Below are the code and all the weights of a small trained network. Each question names an input and a target symbol and asks about switching units off, where a switched-off unit gives its printed mean instead of its output.

import numpy as np


def w(rows, s, z=0):
    codes = np.array(rows[::2]) - 128.0
    scale = np.full(codes.shape[1], s)
    scale[-1] = z or s
    return codes * scale


def norm(h):
    return h / np.sqrt((h * h).mean(-1, keepdims=True) + 1e-5)


def f(y):
    return np.maximum(y, 0)


def softmax(a):
    e = np.exp(a - a.max(-1, keepdims=True))
    return e / e.sum(-1, keepdims=True)


def log_softmax(a):
    a = a - a.max(-1, keepdims=True)
    return a - np.log(np.exp(a).sum(-1, keepdims=True))


def net(x, mask):
    ids = ['ΓΔΣΨΩαβεζθλμξτφ'.index(c) for c in x.split()]
    T = len(ids)
    res = E[ids] + P[:T]
    u = 0
    for l in range(2):
        q, k, v = (norm(res) @ M[l].T for M in (Q, K, V))
        z = softmax(np.where(np.tri(T) > 0, q @ k.T / 3**0.5, -1e9)) @ v
        res = res + np.where(mask[u], z, O[l][:, -1]) @ O[l][:, :-1]
        u += 1
        y = f(norm(res) @ A[l][:, :-1].T + A[l][:, -1])
        res = res + np.where(mask[u : u + 8], y, B[l][:, -1]) @ B[l][:, :-1]
        u += 8
    return log_softmax(norm(res)[-1] @ U[:, :-1].T + U[:, -1])


Q, K, V, O, A, B = {}, {}, {}, {}, {}, {}
E = w([
[32,135,122,72],'Γ',
[74,180,170,186],'Δ',
[178,72,121,189],'Σ',
[68,184,85,143],'Ψ',
[5,60,40,139],'Ω',
[134,53,74,164],'α',
[136,122,92,110],'β',
[81,122,151,229],'ε',
[108,189,202,185],'ζ',
[67,212,111,66],'θ',
[144,166,84,165],'λ',
[106,64,147,118],'μ',
[73,93,111,143],'ξ',
[71,192,172,184],'τ',
[137,154,67,99],'φ',
],0.016)
P = w([
[160,133,236,105],'0',
[96,182,119,234],'1',
[91,134,121,239],'2',
[11,141,85,182],'3',
[57,154,1,111],'4',
[105,128,76,179],'5',
[52,152,82,172],'6',
[92,157,89,191],'7',
],0.0092)
Q[0] = w([
[253,105,218,18],'0.h1',
[218,106,141,75],'0.h1',
[81,125,85,197],'0.h1',
],0.035)
K[0] = w([
[3,77,40,179],'0.h1',
[71,115,35,219],'0.h1',
[217,142,188,66],'0.h1',
],0.028)
V[0] = w([
[118,234,60,225],'0.h1',
[8,78,151,131],'0.h1',
[119,80,123,252],'0.h1',
],0.023)
O[0] = w([
[192,251,84,125,23],'0.h1',
[9,134,105,135,254],'0.h1',
[128,136,79,217,212],'0.h1',
],0.019,0.0066)
A[0] = w([
[143,107,164,27,104],'0.n1',
[175,153,52,87,44],'0.n2',
[162,48,57,65,92],'0.n3',
[246,121,121,106,20],'0.n4',
[212,122,121,100,3],'0.n5',
[110,102,165,98,47],'0.n6',
[131,158,130,105,45],'0.n7',
[167,152,8,69,78],'0.n8',
],0.019,0.0051)
B[0] = w([
[214,206,155,112,212],'0.n1',
[73,128,83,122,207],'0.n2',
[129,114,158,158,169],'0.n3',
[251,155,81,119,204],'0.n4',
[213,176,75,109,177],'0.n5',
[92,107,93,125,190],'0.n6',
[98,127,132,131,150],'0.n7',
[77,140,66,142,253],'0.n8',
],0.031,0.0049)
Q[1] = w([
[102,107,103,239],'1.h1',
[118,251,94,96],'1.h1',
[254,97,160,134],'1.h1',
],0.018)
K[1] = w([
[143,112,251,2],'1.h1',
[39,52,195,176],'1.h1',
[53,206,16,168],'1.h1',
],0.016)
V[1] = w([
[115,144,132,5],'1.h1',
[54,184,11,81],'1.h1',
[118,2,69,87],'1.h1',
],0.04)
O[1] = w([
[117,188,211,60,1],'1.h1',
[3,233,137,144,210],'1.h1',
[172,155,210,234,84],'1.h1',
],0.035,0.016)
A[1] = w([
[169,94,252,206,4],'1.n1',
[219,88,162,86,50],'1.n2',
[122,116,188,70,98],'1.n3',
[110,227,186,138,119],'1.n4',
[68,181,181,159,237],'1.n5',
[132,51,121,130,143],'1.n6',
[65,113,131,48,59],'1.n7',
[78,121,139,133,118],'1.n8',
],0.035,0.0037)
B[1] = w([
[8,90,145,37,253],'1.n1',
[170,164,121,231,185],'1.n2',
[163,102,132,107,152],'1.n3',
[255,117,115,140,201],'1.n4',
[199,153,138,186,249],'1.n5',
[159,133,151,85,182],'1.n6',
[79,85,177,73,184],'1.n7',
[129,157,132,156,186],'1.n8',
],0.051,0.018)
U = w([
[153,179,218,144,101],'Γ',
[66,140,107,118,110],'Δ',
[171,57,73,200,147],'Σ',
[93,254,174,124,161],'Ψ',
[166,185,121,212,15],'Ω',
[86,62,125,178,97],'α',
[153,112,158,135,239],'β',
[82,128,36,222,251],'ε',
[118,80,61,81,142],'ζ',
[130,151,169,55,163],'θ',
[173,181,47,108,172],'λ',
[46,107,199,123,168],'μ',
[87,149,200,245,159],'ξ',
[69,146,105,100,109],'τ',
[196,154,122,145,167],'φ',
],0.0096,0.0023)

Each question gives the input, a string of symbols that net reads in full, and the target symbol t.
The units are the heads (3 rows each of Q, K, V and O) and the neurons (one row each of A and B). Each row of codes is followed by its name. A weight is (code - 128) times the scale printed after its matrix; where a second scale follows, it is the last column's (O, A, B and U).
mask holds one flag per unit, layer by layer, with each layer's heads first. A switched-off unit (its flag False) gives its mean, the last column of its rows in O or B, instead of its output. The means were averaged over made-up inputs and are rounded, as every weight is.
A unit's drop is (log p(t) with every unit on - log p(t) with that unit switched off) / (log p(t) with every unit on - log p(t) with every unit switched off).
The circuit of an input: a set's keep is (log p(t) with only the set's units on - log p(t) with every unit switched off) / (log p(t) with every unit on - log p(t) with every unit switched off). Starting from the 12 units with the biggest drops (on a tie, the unit counted first), units are removed one at a time, each time the one whose removal leaves the highest keep (on an exact tie, the one counted first), for as long as the keep stays at least 0.8.
units of the circuit, in order: the units of the circuit, biggest drop first
k most important neurons: the k neurons with the biggest drops, biggest first
k most important neurons of layer l: the k neurons of layer l with the biggest drops, biggest first
drop when u is switched off: that unit's drop, to one decimal
input μ Ψ ξ Ψ μ ε, target μ: units of the circuit, in order	1.n1, 0.h1, 1.h1
input Ψ ξ Δ β Ψ ε ξ τ, target Ψ: units of the circuit, in order	0.h1, 1.h1
input ζ φ β φ, target ζ: units of the circuit, in order	1.h1, 0.n8
input λ Ψ ε λ, target λ: units of the circuit, in order	0.h1
input ξ α τ ξ θ, target ξ: units of the circuit, in order	1.h1, 0.h1
input ζ Δ Ψ θ ξ, target ζ: units of the circuit, in order	1.h1, 0.n8
input μ τ Ω, target μ: units of the circuit, in order	1.n1, 0.h1, 1.h1
input μ μ α Σ, target μ: units of the circuit, in order	1.n1, 0.h1, 1.h1
input ζ Σ ξ Σ ζ, target ζ: units of the circuit, in order	1.h1, 0.n8
input Σ Ψ β, target Σ: units of the circuit, in order	0.h1, 1.h1
input ζ ζ ξ ξ τ, target ζ: 2 most important neurons of layer 0	0.n8, 0.n2
input λ Ψ Ψ ε ζ, target λ: drop when 1.n1 is switched off	0.1
input Σ ε φ λ Σ τ Γ ε, target Σ: drop when 0.n6 is switched off	0.0
input Ψ θ ξ ξ Ψ Γ τ, target Ψ: drop when 0.h1 is switched off	0.7
input Ψ ε ζ, target Ψ: drop when 0.h1 is switched off	0.9
input λ ε ξ τ ε, target λ: most important neuron of layer 0	0.n4
input λ τ Ω, target λ: 2 most important neurons	1.n1, 0.n4
